Below is a small trained network, with its code and all its weights. Each question gives an input and a class and asks what happens when units are switched off, that is, made to give their printed mean instead of their output.

import numpy as np


def w(rows, s, z=0):
    codes = np.array(rows[::2]) - 128.0
    scale = np.full(codes.shape[1], s)
    scale[-1] = z or s
    return codes * scale


def norm(h):
    return h / np.sqrt((h * h).mean(-1, keepdims=True) + 1e-5)


def f(y):
    return y / 2 * (1 + np.tanh(0.7978845608 * (y + 0.044715 * y**3)))


def log_softmax(a):
    a = a - a.max(-1, keepdims=True)
    return a - np.log(np.exp(a).sum(-1, keepdims=True))


def net(x, mask):
    res = np.array(x, float).reshape(1, 8) / 4 @ E
    u = 0
    for l in range(2):
        y = f(norm(res) @ A[l][:, :-1].T + A[l][:, -1])
        res = res + np.where(mask[u : u + 13], y, B[l][:, -1]) @ B[l][:, :-1]
        u += 13
    return log_softmax(norm(res)[-1] @ U[:, :-1].T + U[:, -1])


A, B = {}, {}
E = w([
[250,217,253,217,146,81,101],'x0',
[117,132,149,120,104,131,129],'x1',
[121,131,142,122,111,131,127],'x2',
[190,229,45,70,49,95,213],'x3',
[111,133,131,136,128,88,120],'x4',
[127,127,121,135,136,118,128],'x5',
[61,212,160,110,203,162,156],'x6',
[129,126,128,128,126,132,130],'x7',
],0.0066)
A[0] = w([
[71,202,135,119,225,146,155,56],'L0N1',
[68,199,161,135,173,180,153,30],'L0N2',
[219,20,109,111,75,126,100,34],'L0N3',
[118,198,105,100,102,127,158,24],'L0N4',
[33,125,121,91,117,158,167,73],'L0N5',
[41,216,143,120,180,172,125,20],'L0N6',
[157,79,94,81,147,129,124,4],'L0N7',
[137,144,107,151,148,113,110,98],'L0N8',
[6,69,67,126,112,158,82,82],'L0N9',
[179,11,138,170,45,88,123,56],'L0N10',
[147,147,206,214,82,111,149,115],'L0N11',
[125,93,211,166,178,159,59,119],'L0N12',
[76,63,159,84,174,171,2,90],'L0N13',
],0.0082,0.0032)
B[0] = w([
[157,87,179,49,94,76,57,191],'L0N1',
[186,42,144,21,193,102,47,175],'L0N2',
[103,121,150,60,179,50,66,198],'L0N3',
[134,93,147,151,156,98,174,163],'L0N4',
[82,164,114,122,121,113,80,195],'L0N5',
[159,81,140,48,146,60,86,185],'L0N6',
[125,137,142,112,91,129,100,127],'L0N7',
[132,119,155,119,119,162,125,123],'L0N8',
[138,204,113,169,125,193,91,254],'L0N9',
[181,72,132,2,190,106,78,213],'L0N10',
[142,148,102,130,146,171,96,213],'L0N11',
[155,111,165,183,76,111,164,253],'L0N12',
[123,90,133,159,90,80,237,250],'L0N13',
],0.0085,0.0054)
A[1] = w([
[124,115,168,43,127,158,133,73],'L1N1',
[31,138,23,102,51,158,85,35],'L1N2',
[179,189,69,27,90,79,254,44],'L1N3',
[250,72,171,168,168,149,109,75],'L1N4',
[70,54,180,178,178,140,78,153],'L1N5',
[63,91,110,157,155,75,93,224],'L1N6',
[73,188,101,127,102,156,40,5],'L1N7',
[170,130,169,112,88,84,62,105],'L1N8',
[150,131,206,135,96,47,121,172],'L1N9',
[159,14,70,61,104,113,123,128],'L1N10',
[213,228,187,179,129,197,46,126],'L1N11',
[99,181,153,147,130,193,207,153],'L1N12',
[154,229,100,68,92,97,180,89],'L1N13',
],0.0073,0.0025)
B[1] = w([
[160,128,94,148,195,113,66,163],'L1N1',
[164,236,66,214,228,200,77,239],'L1N2',
[155,2,247,154,73,128,209,233],'L1N3',
[61,196,92,108,129,189,171,249],'L1N4',
[208,98,113,97,81,132,208,208],'L1N5',
[237,220,153,143,92,85,187,190],'L1N6',
[133,183,121,195,104,145,159,149],'L1N7',
[43,161,69,74,180,124,125,222],'L1N8',
[66,152,16,123,98,141,142,255],'L1N9',
[72,216,196,139,152,158,78,250],'L1N10',
[33,181,3,147,149,209,53,220],'L1N11',
[146,108,199,97,176,6,25,152],'L1N12',
[90,36,200,198,119,107,133,209],'L1N13',
],0.0062,0.0046)
U = w([
[107,228,58,175,147,189,125,220],'0',
[164,106,167,7,163,64,79,159],'1',
[135,62,198,185,65,117,254,2],'2',
],0.017,0.00038)

Each question gives the input, the list of numbers given to net, and the class t.
The units are the neurons (one row each of A and B). Each row of codes is followed by its name. A weight is (code - 128) times the scale printed after its matrix; where a second scale follows, it is the last column's (A, B and U).
mask holds one flag per neuron, layer by layer. A switched-off neuron (its flag False) gives its mean, the last column of its row in B, instead of its output. The means were averaged over made-up inputs and are rounded, as every weight is.
A unit's drop is (log p(t) with every unit on - log p(t) with that unit switched off) / (log p(t) with every unit on - log p(t) with every unit switched off).
The circuit of an input: a set's keep is (log p(t) with only the set's units on - log p(t) with every unit switched off) / (log p(t) with every unit on - log p(t) with every unit switched off). Starting from the 12 units with the biggest drops (on a tie, the unit counted first), units are removed one at a time, each time the one whose removal leaves the highest keep (on an exact tie, the one counted first), for as long as the keep stays at least 0.8.
circuit, biggest first: the units of the circuit, biggest drop first
most important unit: the unit with the biggest drop
top k neurons: the k neurons with the biggest drops, biggest first
top k neurons in layer l: the k neurons of layer l with the biggest drops, biggest first
drop of u: that unit's drop, to one decimal
input [-5,-4,-2,-1,7,6,6,1], class 1: circuit, biggest first => [L0N1]
input [1,6,-5,-5,-3,-6,-4,7], class 2: top 3 neurons => [L0N13; L0N12; L0N2]
input [4,1,3,5,2,-4,2,-6], class 2: top 2 neurons in layer 1 => [L1N3; L1N13]
input [5,-7,4,7,4,6,-5,-1], class 2: top 2 neurons => [L1N3; L0N9]
input [-4,-1,1,6,-7,-8,6,3], class 1: top 3 neurons => [L0N13; L0N12; L0N2]
input [-7,-5,-6,6,-2,3,8,7], class 1: top 2 neurons => [L0N6; L0N1]
input [4,-4,-3,-2,1,2,-4,1], class 0: top 3 neurons in layer 0 => [L0N2; L0N1; L0N6]
input [0,2,8,-8,7,8,-6,-3], class 2: top 2 neurons in layer 0 => [L0N13; L0N12]
input [6,8,-6,-7,-2,6,-6,1], class 2: top 2 neurons => [L0N12; L0N9]
input [7,-4,-6,-8,-8,8,-6,0], class 2: top 2 neurons in layer 1 => [L1N2; L1N5]
input [4,0,6,-5,7,-6,0,5], class 2: top 3 neurons => [L0N12; L0N9; L0N13]
input [7,5,3,1,1,8,-7,0], class 0: top 2 neurons in layer 1 => [L1N11; L1N4]
input [6,2,7,8,4,5,8,-1], class 1: drop of L0N3 => -0.1
input [-2,-2,2,2,-7,4,5,-1], class 1: drop of L1N11 => 0.0
input [-5,-8,6,7,-3,6,1,-7], class 2: most important unit => L1N3
input [-8,-7,8,-2,1,5,-6,5], class 0: drop of L0N9 => 0.1
